Below is a small trained network, with its code and all its weights. Each question gives an input and a class and asks what happens when units are switched off, that is, made to give their printed mean instead of their output.

import numpy as np


def w(rows, s, z=0):
    codes = np.array(rows[::2]) - 128.0
    scale = np.full(codes.shape[1], s)
    scale[-1] = z or s
    return codes * scale


def f(y):
    return np.maximum(y, 0)


def log_softmax(a):
    a = a - a.max(-1, keepdims=True)
    return a - np.log(np.exp(a).sum(-1, keepdims=True))


def net(x, mask):
    res = np.array(x, float).reshape(1, 8) / 4 @ E
    y = f(res @ A[0][:, :-1].T + A[0][:, -1])
    res = res + np.where(mask, y, B[0][:, -1]) @ B[0][:, :-1]
    return log_softmax(res[-1] @ U[:, :-1].T + U[:, -1])


A, B = {}, {}
E = w([
[153,208,167,170,221,67,215,99,138,157,181,212],'x0',
[168,89,109,79,57,134,127,118,212,97,116,170],'x1',
[137,119,171,160,85,3,135,246,154,219,115,67],'x2',
[231,99,188,102,239,116,45,65,219,160,90,118],'x3',
[161,92,225,106,54,147,93,123,7,70,139,119],'x4',
[204,158,12,228,116,134,67,105,110,61,93,41],'x5',
[51,194,107,68,191,98,64,81,76,148,11,100],'x6',
[146,61,159,137,68,100,99,69,177,105,222,141],'x7',
],0.0056)
A[0] = w([
[148,163,63,141,132,117,183,80,208,131,150,136,114],'N0',
[72,182,208,65,216,109,155,106,107,161,194,202,168],'N1',
[194,154,93,105,178,194,55,108,148,131,16,94,201],'N2',
[161,194,16,153,150,149,149,68,253,93,128,155,192],'N3',
[128,85,211,48,123,143,150,122,178,128,159,188,175],'N4',
[94,191,125,147,154,164,115,51,55,131,88,102,221],'N5',
[142,79,174,116,81,202,147,122,98,48,195,138,217],'N6',
[135,100,198,67,156,137,223,153,223,159,153,223,169],'N7',
[129,57,109,161,66,238,214,117,58,59,152,162,146],'N8',
[86,188,166,178,233,116,133,121,38,161,145,131,163],'N9',
[166,108,150,214,108,107,111,200,127,139,160,25,205],'N10',
[106,176,44,132,132,76,135,170,175,148,120,112,216],'N11',
[102,119,127,167,76,168,181,152,59,80,163,117,158],'N12',
[132,91,195,113,125,153,170,154,191,161,147,214,114],'N13',
[121,161,124,182,191,47,184,140,100,164,184,122,163],'N14',
[178,53,165,101,102,90,41,91,155,87,147,65,205],'N15',
[143,67,162,93,49,176,74,54,130,5,198,125,195],'N16',
[81,138,89,92,74,158,96,150,105,145,34,68,185],'N17',
[145,163,73,132,193,183,54,72,143,106,37,58,179],'N18',
[68,216,99,177,200,132,131,102,93,124,174,183,206],'N19',
[132,115,161,112,183,126,180,141,181,147,165,176,188],'N20',
[198,115,155,239,154,44,127,188,165,194,170,39,171],'N21',
[147,74,230,153,59,74,82,180,170,128,140,99,250],'N22',
[95,112,191,110,179,109,168,171,122,167,174,215,245],'N23',
[17,165,166,159,141,73,201,148,34,181,121,118,164],'N24',
[168,79,215,74,107,112,94,63,175,124,167,114,156],'N25',
[165,68,174,96,91,153,30,65,158,77,123,102,152],'N26',
[156,150,53,207,79,159,162,84,200,83,152,197,235],'N27',
[49,167,117,101,133,72,126,127,81,142,49,76,188],'N28',
[156,98,191,49,136,142,79,91,215,142,152,204,237],'N29',
[23,168,61,101,46,151,136,212,55,110,97,91,216],'N30',
[151,67,127,132,69,220,95,108,68,74,182,117,217],'N31',
[116,157,49,69,143,134,76,157,99,145,41,75,162],'N32',
[93,119,182,91,105,110,164,179,172,210,138,186,185],'N33',
[56,184,103,114,171,132,106,128,90,124,37,87,241],'N34',
[166,85,176,166,120,75,140,220,165,204,116,115,163],'N35',
[146,95,162,73,131,118,149,146,197,147,161,201,123],'N36',
[114,73,134,127,50,177,55,113,99,82,146,131,144],'N37',
[180,130,72,209,138,113,143,122,247,103,144,183,186],'N38',
[117,169,102,198,100,54,131,159,161,164,122,42,224],'N39',
[148,139,118,129,225,201,62,84,80,106,73,97,184],'N40',
[220,102,132,145,135,55,96,180,176,150,212,80,228],'N41',
[129,115,204,71,215,185,118,119,177,143,52,145,151],'N42',
[147,75,195,108,76,128,42,29,173,61,142,129,133],'N43',
[46,122,122,40,87,66,93,148,119,147,81,70,179],'N44',
[99,111,201,103,188,130,193,115,127,153,182,223,190],'N45',
[167,115,95,170,75,102,159,235,116,130,141,56,221],'N46',
],0.0061,0.0026)
B[0] = w([
[86,148,46,168,187,64,198,157,169,132,174,168,191],'N0',
[55,197,221,112,107,217,134,76,186,148,110,179,240],'N1',
[114,192,64,78,205,55,61,92,52,99,94,81,235],'N2',
[42,207,9,164,205,37,192,171,152,111,151,198,239],'N3',
[88,67,118,44,83,188,133,42,181,158,200,122,213],'N4',
[104,200,162,116,125,142,56,149,91,51,68,193,215],'N5',
[190,127,61,80,12,227,122,146,181,46,155,111,220],'N6',
[83,97,84,28,110,180,231,56,149,224,250,102,241],'N7',
[203,198,51,58,38,198,148,202,99,33,143,53,227],'N8',
[127,202,207,176,145,199,115,117,134,108,78,150,217],'N9',
[217,126,168,203,176,131,107,166,93,127,152,55,221],'N10',
[111,109,114,169,197,52,181,190,118,158,88,128,210],'N11',
[174,150,141,115,70,208,169,225,123,91,150,55,209],'N12',
[127,102,81,13,112,159,198,60,174,170,213,60,200],'N13',
[142,178,174,189,141,161,174,156,175,153,113,141,211],'N14',
[172,74,139,195,146,104,55,80,103,115,115,193,214],'N15',
[173,84,45,160,24,168,60,108,180,48,137,180,238],'N16',
[96,49,141,108,102,80,102,172,26,138,79,115,215],'N17',
[109,212,91,33,236,41,47,113,61,80,63,108,239],'N18',
[77,214,162,162,142,161,146,171,177,74,116,186,216],'N19',
[91,145,125,110,114,143,213,73,167,191,169,99,206],'N20',
[232,176,172,201,214,124,146,101,98,224,151,79,242],'N21',
[204,52,163,166,130,138,106,86,127,152,173,107,226],'N22',
[90,165,222,99,84,228,206,72,166,189,158,96,231],'N23',
[107,104,230,212,98,215,152,164,113,128,82,165,231],'N24',
[132,53,115,178,86,135,63,22,197,154,185,166,206],'N25',
[149,73,99,156,101,112,27,68,153,70,115,180,210],'N26',
[110,172,3,155,111,86,172,177,166,73,192,155,232],'N27',
[62,80,220,128,141,96,108,168,51,138,50,135,215],'N28',
[89,84,73,83,114,122,88,54,208,190,202,161,238],'N29',
[103,56,155,107,65,109,210,239,57,98,57,97,255],'N30',
[195,114,74,125,58,197,74,196,121,21,144,110,226],'N31',
[69,100,132,64,178,45,103,175,30,152,59,98,217],'N32',
[86,71,196,95,137,127,185,69,141,206,164,88,214],'N33',
[52,133,177,96,161,92,86,182,69,114,29,122,236],'N34',
[196,94,167,135,179,117,147,72,126,210,139,53,218],'N35',
[112,92,96,60,137,121,181,32,158,184,225,93,198],'N36',
[137,73,71,127,41,171,92,150,127,64,133,136,201],'N37',
[115,168,25,186,183,62,185,132,172,120,197,179,231],'N38',
[170,110,163,207,189,74,150,192,64,182,100,109,224],'N39',
[150,226,130,58,181,147,28,54,83,94,67,124,224],'N40',
[212,103,123,202,180,112,111,63,181,186,187,79,231],'N41',
[90,169,154,46,128,139,122,46,78,144,127,96,216],'N42',
[123,63,88,140,66,116,31,75,184,94,161,213,210],'N43',
[62,33,196,139,93,56,143,149,92,167,70,169,201],'N44',
[61,185,174,85,71,229,192,64,218,156,156,170,232],'N45',
[202,91,129,185,140,155,169,185,78,145,130,79,232],'N46',
],0.0053,0.0073)
U = w([
[86,186,43,182,181,39,198,145,171,132,147,191,218],'0',
[106,189,131,36,213,66,3,95,46,112,52,91,91],'1',
[190,139,82,100,37,185,141,194,104,40,146,63,149],'2',
[154,38,110,162,64,100,31,46,169,97,144,204,90],'3',
[71,209,242,173,120,199,141,102,138,128,91,205,6],'4',
[79,91,155,21,108,141,204,26,173,223,192,108,27],'5',
[240,104,185,231,173,92,147,109,110,208,149,28,102],'6',
[53,19,192,129,95,60,158,198,52,157,49,100,129],'7',
],0.0067,0.0016)

Each question gives the input, the list of numbers given to net, and the class t.
The units are the neurons (one row each of A and B). Each row of codes is followed by its name. A weight is (code - 128) times the scale printed after its matrix; where a second scale follows, it is the last column's (A, B and U).
mask holds one flag per neuron, in row order. A switched-off neuron (its flag False) gives its mean, the last column of its row in B, instead of its output. The means were averaged over made-up inputs and are rounded, as every weight is.
A unit's drop is (log p(t) with every unit on - log p(t) with that unit switched off) / (log p(t) with every unit on - log p(t) with every unit switched off).
The circuit of an input: a set's keep is (log p(t) with only the set's units on - log p(t) with every unit switched off) / (log p(t) with every unit on - log p(t) with every unit switched off). Starting from the 12 units with the biggest drops (on a tie, the unit counted first), units are removed one at a time, each time the one whose removal leaves the highest keep (on an exact tie, the one counted first), for as long as the keep stays at least 0.8.
units of the circuit, in order: the units of the circuit, biggest drop first
top k neurons: the k neurons with the biggest drops, biggest first
drop when u is switched off: that unit's drop, to one decimal
input [3,-3,4,8,8,-5,5,-6], class 4: top 3 neurons -> N1; N9; N24
input [-4,5,-8,-2,1,0,-2,1], class 2: units of the circuit, in order -> N8
input [1,-3,-2,-8,7,1,6,2], class 2: top 2 neurons -> N8; N12
input [2,-6,6,0,1,2,8,2], class 7: units of the circuit, in order -> N44; N28
input [-2,8,-4,-5,8,-6,-7,7], class 2: top 2 neurons -> N8; N6
input [8,8,3,1,2,4,-2,-4], class 0: units of the circuit, in order -> N38; N3
input [-7,6,8,-1,-8,6,6,5], class 7: units of the circuit, in order -> N44; N17
input [-3,-2,5,5,-4,0,4,4], class 6: units of the circuit, in order -> N21; N39
input [0,-8,1,-4,-1,5,5,2], class 7: units of the circuit, in order -> N30; N28
input [7,-5,-1,-8,7,-3,-7,-4], class 2: top 4 neurons -> N8; N12; N6; N31
input [6,-7,-3,2,7,-8,6,4], class 4: top 3 neurons -> N9; N1; N24
input [-4,8,4,-8,4,-6,3,6], class 2: top 2 neurons -> N8; N30
input [-7,2,8,8,-2,8,3,1], class 1: top 2 neurons -> N18; N2
input [-3,7,-2,8,-1,1,-4,-7], class 1: units of the circuit, in order -> N2
input [-2,-2,-2,-2,1,-3,-6,7], class 3: top 4 neurons -> N25; N43; N16; N30
input [0,3,2,0,-3,8,0,8], class 0: top 4 neurons -> N3; N38; N27; N0
input [1,-5,3,-5,-8,7,-8,-4], class 6: top 4 neurons -> N21; N10; N46; N39
input [-2,-4,-3,-5,7,2,6,3], class 2: top 2 neurons -> N31; N8
input [7,-8,-8,-3,-4,-6,-6,-5], class 4: top 2 neurons -> N19; N9
input [-8,0,-2,5,-2,7,5,7], class 1: units of the circuit, in order -> N18
input [-4,4,6,-3,0,8,2,1], class 7: top 2 neurons -> N30; N17
input [-4,1,6,-7,-8,2,-1,-1], class 7: drop when N30 is switched off -> 0.2
input [5,-3,5,-5,-8,-2,7,-2], class 4: drop when N34 is switched off -> -0.1
input [0,-4,5,-8,-3,8,-1,5], class 6: drop when N31 is switched off -> 0.0
